Here is a tiny trained network, its code and every weight. The questions are about switching its units off for an input and a class, where a switched-off unit gives its printed mean instead of its output.

import numpy as np


def w(rows, s, z=0):
    codes = np.array(rows[::2]) - 128.0
    scale = np.full(codes.shape[1], s)
    scale[-1] = z or s
    return codes * scale


def norm(h):
    return h / np.sqrt((h * h).mean(-1, keepdims=True) + 1e-5)


def f(y):
    return y / 2 * (1 + np.tanh(0.7978845608 * (y + 0.044715 * y**3)))


def log_softmax(a):
    a = a - a.max(-1, keepdims=True)
    return a - np.log(np.exp(a).sum(-1, keepdims=True))


def net(x, mask):
    res = np.array(x, float).reshape(1, 3) / 4 @ E
    u = 0
    for l in range(4):
        y = f(norm(res) @ A[l][:, :-1].T + A[l][:, -1])
        res = res + np.where(mask[u : u + 4], y, B[l][:, -1]) @ B[l][:, :-1]
        u += 4
    return log_softmax(norm(res)[-1] @ U[:, :-1].T + U[:, -1])


A, B = {}, {}
E = w([
[196,155,71],'x0',
[93,198,9],'x1',
[116,3,180],'x2',
],0.0023)
A[0] = w([
[254,172,29,211],'L0N1',
[161,136,70,5],'L0N2',
[125,183,141,182],'L0N3',
[209,232,238,119],'L0N4',
],0.0057,0.0027)
B[0] = w([
[162,99,191,254],'L0N1',
[254,170,3,111],'L0N2',
[55,186,152,165],'L0N3',
[137,122,209,179],'L0N4',
],0.0084,0.0036)
A[1] = w([
[249,152,60,105],'L1N1',
[101,170,162,104],'L1N2',
[175,98,124,76],'L1N3',
[187,91,78,3],'L1N4',
],0.011,0.0039)
B[1] = w([
[131,186,148,254],'L1N1',
[153,129,72,223],'L1N2',
[165,98,89,130],'L1N3',
[246,205,132,103],'L1N4',
],0.013,0.002)
A[2] = w([
[85,155,176,171],'L2N1',
[131,163,1,3],'L2N2',
[135,118,208,119],'L2N3',
[122,165,99,81],'L2N4',
],0.013,0.0029)
B[2] = w([
[76,116,196,244],'L2N1',
[192,63,89,172],'L2N2',
[254,217,7,255],'L2N3',
[101,168,105,139],'L2N4',
],0.0067,0.0045)
A[3] = w([
[35,231,77,2],'L3N1',
[146,255,155,156],'L3N2',
[176,88,127,115],'L3N3',
[127,74,223,51],'L3N4',
],0.0087,0.0027)
B[3] = w([
[121,54,2,151],'L3N1',
[36,65,178,254],'L3N2',
[149,95,64,145],'L3N3',
[233,222,161,142],'L3N4',
],0.0076,0.005)
U = w([
[81,102,200,206],'0',
[249,127,205,2],'1',
[180,53,4,254],'2',
],0.013,0.00093)

Each question gives the input, the list of numbers given to net, and the class t.
The units are the neurons (one row each of A and B). Each row of codes is followed by its name. A weight is (code - 128) times the scale printed after its matrix; where a second scale follows, it is the last column's (A, B and U).
mask holds one flag per neuron, layer by layer. A switched-off neuron (its flag False) gives its mean, the last column of its row in B, instead of its output. The means were averaged over made-up inputs and are rounded, as every weight is.
A unit's drop is (log p(t) with every unit on - log p(t) with that unit switched off) / (log p(t) with every unit on - log p(t) with every unit switched off).
The circuit of an input: a set's keep is (log p(t) with only the set's units on - log p(t) with every unit switched off) / (log p(t) with every unit on - log p(t) with every unit switched off). Starting from the 12 units with the biggest drops (on a tie, the unit counted first), units are removed one at a time, each time the one whose removal leaves the highest keep (on an exact tie, the one counted first), for as long as the keep stays at least 0.8.
circuit, biggest first: the units of the circuit, biggest drop first
k most important neurons: the k neurons with the biggest drops, biggest first
k most important neurons of layer l: the k neurons of layer l with the biggest drops, biggest first
drop when u is switched off: that unit's drop, to one decimal
input [5,2,0], class 0: circuit, biggest first : L3N2
input [4,6,8], class 1: circuit, biggest first : L1N4, L0N3, L3N1
input [8,6,-6], class 0: circuit, biggest first : L3N2, L0N1
input [7,-1,7], class 2: 2 most important neurons : L2N1, L3N3
input [2,2,-5], class 0: 2 most important neurons : L0N1, L3N2
input [4,-7,2], class 2: 2 most important neurons of layer 3 : L3N3, L3N4
input [0,0,-5], class 0: 2 most important neurons : L0N1, L0N3
input [7,6,6], class 1: 2 most important neurons : L1N4, L1N1
input [3,3,5], class 1: 4 most important neurons : L1N4, L0N3, L0N4, L0N2
input [-3,-3,6], class 1: 2 most important neurons : L3N4, L1N4
input [6,4,6], class 1: 2 most important neurons : L0N2, L1N1
input [-5,-3,2], class 1: 2 most important neurons : L1N1, L1N4
input [7,-3,1], class 2: 2 most important neurons of layer 2 : L2N3, L2N1
input [-3,0,5], class 1: circuit, biggest first : L3N4
input [1,8,-2], class 0: 4 most important neurons : L0N2, L1N1, L0N1, L3N2
input [-6,3,-1], class 2: 2 most important neurons : L0N1, L1N2
input [-7,0,6], class 1: 2 most important neurons : L3N4, L3N2
input [5,6,-1], class 0: 2 most important neurons : L1N1, L3N2
input [6,7,3], class 1: 2 most important neurons : L1N4, L0N1
input [8,7,0], class 0: circuit, biggest first : L2N3
input [-8,-2,7], class 1: 2 most important neurons : L3N4, L3N2
input [-2,-5,-8], class 0: 2 most important neurons of layer 0 : L0N3, L0N1
input [5,7,-7], class 0: 2 most important neurons of layer 0 : L0N1, L0N2
input [-8,1,-7], class 2: 2 most important neurons of layer 1 : L1N2, L1N1
input [5,-8,4], class 2: 2 most important neurons of layer 2 : L2N3, L2N1
input [1,4,2], class 1: 2 most important neurons of layer 1 : L1N4, L1N3
input [-6,4,-8], class 2: most important neuron : L1N2
input [-5,2,-7], class 2: 2 most important neurons of layer 1 : L1N2, L1N1
input [8,5,3], class 1: drop when L1N4 is switched off : 0.3
input [7,-4,5], class 2: drop when L2N1 is switched off : 0.1
